Here is a tiny trained network, its code and every weight. The questions are about switching its units off for an input and a target symbol, where a switched-off unit gives its printed mean instead of its output.

import numpy as np


def w(rows, s, z=0):
    codes = np.array(rows[::2]) - 128.0
    scale = np.full(codes.shape[1], s)
    scale[-1] = z or s
    return codes * scale


def softmax(a):
    e = np.exp(a - a.max(-1, keepdims=True))
    return e / e.sum(-1, keepdims=True)


def log_softmax(a):
    a = a - a.max(-1, keepdims=True)
    return a - np.log(np.exp(a).sum(-1, keepdims=True))


def net(x, mask):
    ids = ['εηλμξπστω'.index(c) for c in x.split()]
    T = len(ids)
    res = E[ids] + P[:T]
    u = 0
    for l in range(3):
        r = res
        for j in range(2):
            rows = slice(2 * j, 2 * j + 2)
            q, k, v = (r @ M[l][rows].T for M in (Q, K, V))
            z = softmax(np.where(np.tri(T) > 0, q @ k.T / 2**0.5, -1e9)) @ v
            o = O[l][rows]
            res = res + np.where(mask[u + j], z, o[:, -1]) @ o[:, :-1]
        u += 2
    return log_softmax(res[-1] @ U[:, :-1].T + U[:, -1])


Q, K, V, O = {}, {}, {}, {}
E = w([
[124,217,157,102],'ε',
[68,133,174,173],'η',
[91,194,227,99],'λ',
[109,82,85,79],'μ',
[120,180,136,43],'ξ',
[173,133,98,35],'π',
[112,129,102,153],'σ',
[166,77,141,101],'τ',
[250,84,86,117],'ω',
],0.018)
P = w([
[135,171,120,145],'0',
[151,127,101,90],'1',
[132,119,95,131],'2',
[183,124,92,106],'3',
[119,99,116,145],'4',
[121,103,121,142],'5',
[124,124,141,254],'6',
[165,106,95,121],'7',
[136,146,97,109],'8',
],0.012)
Q[0] = w([
[173,88,132,50],'0.h1',
[56,164,2,72],'0.h1',
[188,140,93,54],'0.h2',
[34,54,97,168],'0.h2',
],0.0091)
K[0] = w([
[117,57,174,107],'0.h1',
[143,189,83,7],'0.h1',
[120,64,84,115],'0.h2',
[79,169,135,18],'0.h2',
],0.013)
V[0] = w([
[115,1,78,117],'0.h1',
[88,236,23,59],'0.h1',
[77,95,73,196],'0.h2',
[219,157,190,205],'0.h2',
],0.0077)
O[0] = w([
[75,120,152,184,34],'0.h1',
[129,161,235,254,254],'0.h1',
[109,49,118,240,52],'0.h2',
[114,88,5,134,178],'0.h2',
],0.0084,0.0052)
Q[1] = w([
[209,171,94,195],'1.h1',
[40,49,160,94],'1.h1',
[163,68,95,130],'1.h2',
[102,2,114,159],'1.h2',
],0.0092)
K[1] = w([
[50,101,136,139],'1.h1',
[55,247,57,162],'1.h1',
[123,193,189,156],'1.h2',
[162,113,132,117],'1.h2',
],0.013)
V[1] = w([
[133,202,44,132],'1.h1',
[25,232,209,230],'1.h1',
[238,97,108,167],'1.h2',
[2,164,136,184],'1.h2',
],0.0066)
O[1] = w([
[254,136,136,144,190],'1.h1',
[142,144,157,106,2],'1.h1',
[154,50,51,139,154],'1.h2',
[152,99,179,147,33],'1.h2',
],0.014,0.0044)
Q[2] = w([
[50,140,140,2],'2.h1',
[146,95,34,62],'2.h1',
[146,73,131,84],'2.h2',
[32,223,179,154],'2.h2',
],0.0083)
K[2] = w([
[145,130,105,14],'2.h1',
[110,168,179,87],'2.h1',
[140,118,141,151],'2.h2',
[107,254,91,65],'2.h2',
],0.01)
V[2] = w([
[88,106,207,59],'2.h1',
[95,23,176,2],'2.h1',
[64,208,114,201],'2.h2',
[117,173,111,155],'2.h2',
],0.0087)
O[2] = w([
[117,171,93,177,113],'2.h1',
[101,162,142,158,2],'2.h1',
[247,75,171,87,86],'2.h2',
[171,74,117,90,154],'2.h2',
],0.011,0.008)
U = w([
[202,115,108,97,12],'ε',
[145,71,156,180,99],'η',
[120,168,107,120,16],'λ',
[91,118,152,178,119],'μ',
[125,158,150,111,162],'ξ',
[139,116,120,119,92],'π',
[160,2,182,171,254],'σ',
[91,106,103,112,176],'τ',
[108,112,18,152,157],'ω',
],0.0062,0.0048)

Each question gives the input, a string of symbols that net reads in full, and the target symbol t.
The units are the heads (2 rows each of Q, K, V and O). Each row of codes is followed by its name. A weight is (code - 128) times the scale printed after its matrix; where a second scale follows, it is the last column's (O and U).
mask holds one flag per head, layer by layer. A switched-off head (its flag False) gives its mean, the last column of its rows in O, instead of its output. The means were averaged over made-up inputs and are rounded, as every weight is.
A unit's drop is (log p(t) with every unit on - log p(t) with that unit switched off) / (log p(t) with every unit on - log p(t) with every unit switched off).
The circuit of an input: a set's keep is (log p(t) with only the set's units on - log p(t) with every unit switched off) / (log p(t) with every unit on - log p(t) with every unit switched off). Starting from all 6 units, units are removed one at a time, each time the one whose removal leaves the highest keep (on an exact tie, the one counted first), for as long as the keep stays at least 0.8.
circuit, biggest first: the units of the circuit, biggest drop first
most important unit: the unit with the biggest drop
heads that matter: for each layer, one digit per head in row order, 1 if its drop is at least 0.15 and else 0, layers parted by /
drop of u: that unit's drop, to one decimal
input τ π ξ σ, target σ: circuit, biggest first : (0.h1; 2.h1)
input ω π ε, target ω: circuit, biggest first : (1.h2; 0.h2)
input ε ε ε, target ε: circuit, biggest first : (2.h2; 2.h1)
input ε ω ε ε σ ε ε, target σ: circuit, biggest first : (2.h1; 2.h2)
input σ σ σ μ, target σ: heads that matter : 11 / 00 / 00
input σ ξ ξ, target σ: circuit, biggest first : (0.h1; 0.h2; 2.h2)
input λ λ π ε ω ξ η, target ω: most important unit : 0.h1
input η σ ξ ξ σ π, target σ: circuit, biggest first : (0.h2; 2.h2)
input ξ ω ε π, target ω: circuit, biggest first : (1.h1; 2.h2)
input τ ω τ, target ω: circuit, biggest first : (1.h2; 2.h2)
input σ ε ξ, target σ: circuit, biggest first : (0.h1; 0.h2; 2.h2)
input μ ε σ ε τ ξ ω ω η, target ω: circuit, biggest first : (1.h2; 0.h2; 0.h1)
input ε ε λ ω μ λ, target ω: drop of 2.h2 : 0.1
input ε ω ε ε, target ω: most important unit : 1.h1
input ε ε σ ω ω η ω ξ, target ω: drop of 0.h2 : 0.3
input ξ ω ε τ, target ω: drop of 0.h2 : 0.2
